Below are the code and all the weights of a small trained network. Each question names an input and a class and asks about switching units off, where a switched-off unit gives its printed mean instead of its output.

import numpy as np


def w(rows, s, z=0):
    codes = np.array(rows[::2]) - 128.0
    scale = np.full(codes.shape[1], s)
    scale[-1] = z or s
    return codes * scale


def f(y):
    return y / 2 * (1 + np.tanh(0.7978845608 * (y + 0.044715 * y**3)))


def log_softmax(a):
    a = a - a.max(-1, keepdims=True)
    return a - np.log(np.exp(a).sum(-1, keepdims=True))


def net(x, mask):
    res = np.array(x, float).reshape(1, 8) / 4 @ E
    y = f(res @ A[0][:, :-1].T + A[0][:, -1])
    res = res + np.where(mask, y, B[0][:, -1]) @ B[0][:, :-1]
    return log_softmax(res[-1] @ U[:, :-1].T + U[:, -1])


A, B = {}, {}
E = w([
[97,63,134,62,78,227,64],'x0',
[121,132,134,122,125,124,125],'x1',
[133,127,124,134,131,134,131],'x2',
[122,200,76,174,36,146,44],'x3',
[118,123,138,124,118,110,120],'x4',
[121,129,137,123,122,123,126],'x5',
[244,152,214,114,156,127,63],'x6',
[126,128,130,128,127,127,127],'x7',
],0.011)
A[0] = w([
[105,60,137,94,116,169,132,136],'N0',
[85,59,157,86,107,230,82,199],'N1',
[200,34,225,78,203,116,140,96],'N2',
[72,57,125,102,155,126,225,253],'N3',
[100,72,131,117,150,121,174,157],'N4',
[61,221,42,172,94,138,104,164],'N5',
[151,202,116,158,101,81,119,125],'N6',
[115,73,116,188,61,166,49,17],'N7',
[135,161,151,152,160,97,223,236],'N8',
[189,171,156,187,123,88,91,52],'N9',
[220,154,190,83,80,211,5,90],'N10',
[189,172,211,160,150,94,126,206],'N11',
[104,119,110,172,145,66,181,250],'N12',
],0.013,0.0042)
B[0] = w([
[107,104,132,89,125,160,99,185],'N0',
[127,82,70,62,118,173,131,236],'N1',
[126,143,199,31,120,121,199,245],'N2',
[117,65,82,203,182,130,103,245],'N3',
[150,107,93,158,160,139,104,188],'N4',
[87,183,152,128,59,146,90,233],'N5',
[117,156,166,170,129,160,87,189],'N6',
[149,136,20,105,81,80,147,183],'N7',
[141,146,88,156,121,67,183,218],'N8',
[162,117,144,162,137,145,71,191],'N9',
[92,192,95,124,253,88,139,253],'N10',
[236,135,123,149,119,138,125,223],'N11',
[57,107,146,147,131,55,146,211],'N12',
],0.027,0.016)
U = w([
[95,128,80,164,186,58,134,254],'0',
[74,146,156,183,1,100,110,78],'1',
[112,2,98,133,141,199,116,62],'2',
[78,124,71,88,21,164,100,130],'3',
[204,122,198,142,119,92,183,139],'4',
[178,171,169,186,146,141,44,47],'5',
[154,105,160,47,155,187,157,76],'6',
],0.009,0.0042)

Each question gives the input, the list of numbers given to net, and the class t.
The units are the neurons (one row each of A and B). Each row of codes is followed by its name. A weight is (code - 128) times the scale printed after its matrix; where a second scale follows, it is the last column's (A, B and U).
mask holds one flag per neuron, in row order. A switched-off neuron (its flag False) gives its mean, the last column of its row in B, instead of its output. The means were averaged over made-up inputs and are rounded, as every weight is.
A unit's drop is (log p(t) with every unit on - log p(t) with that unit switched off) / (log p(t) with every unit on - log p(t) with every unit switched off).
The circuit of an input: a set's keep is (log p(t) with only the set's units on - log p(t) with every unit switched off) / (log p(t) with every unit on - log p(t) with every unit switched off). Starting from the 12 units with the biggest drops (on a tie, the unit counted first), units are removed one at a time, each time the one whose removal leaves the highest keep (on an exact tie, the one counted first), for as long as the keep stays at least 0.8.
circuit, biggest first: the units of the circuit, biggest drop first
unit that matters most: the unit with the biggest drop
top k neurons: the k neurons with the biggest drops, biggest first
drop of u: that unit's drop, to one decimal
input [3,-2,-3,-5,-6,5,0,6], class 2: unit that matters most : N3
input [-8,0,0,6,6,6,0,-8], class 1: top 4 neurons : [N5 N10 N12 N3]
input [0,1,-6,1,1,2,-5,8], class 1: circuit, biggest first : [N10 N1]
input [0,-5,4,-2,2,8,6,8], class 4: top 3 neurons : [N1 N11 N0]
input [7,4,-8,0,5,-2,8,4], class 6: top 3 neurons : [N2 N1 N3]
input [1,7,-2,1,-3,-1,-8,5], class 3: top 2 neurons : [N5 N10]
input [4,4,7,1,4,-7,-8,-7], class 3: top 2 neurons : [N5 N7]
input [5,7,-5,8,-8,2,0,-3], class 3: top 3 neurons : [N5 N1 N3]
input [-7,3,-7,2,7,-4,0,5], class 1: top 2 neurons : [N10 N12]
input [-1,5,-8,1,5,3,0,2], class 1: drop of N1 : 0.2
input [-1,-1,3,6,1,-8,1,2], class 5: drop of N1 : 0.1
input [-1,-2,2,-4,5,-8,3,-7], class 4: drop of N12 : 0.0
input [-5,-4,-3,2,-5,-8,8,2], class 5: drop of N9 : 0.1
input [3,-7,2,2,7,-3,-8,-5], class 3: circuit, biggest first : [N5]
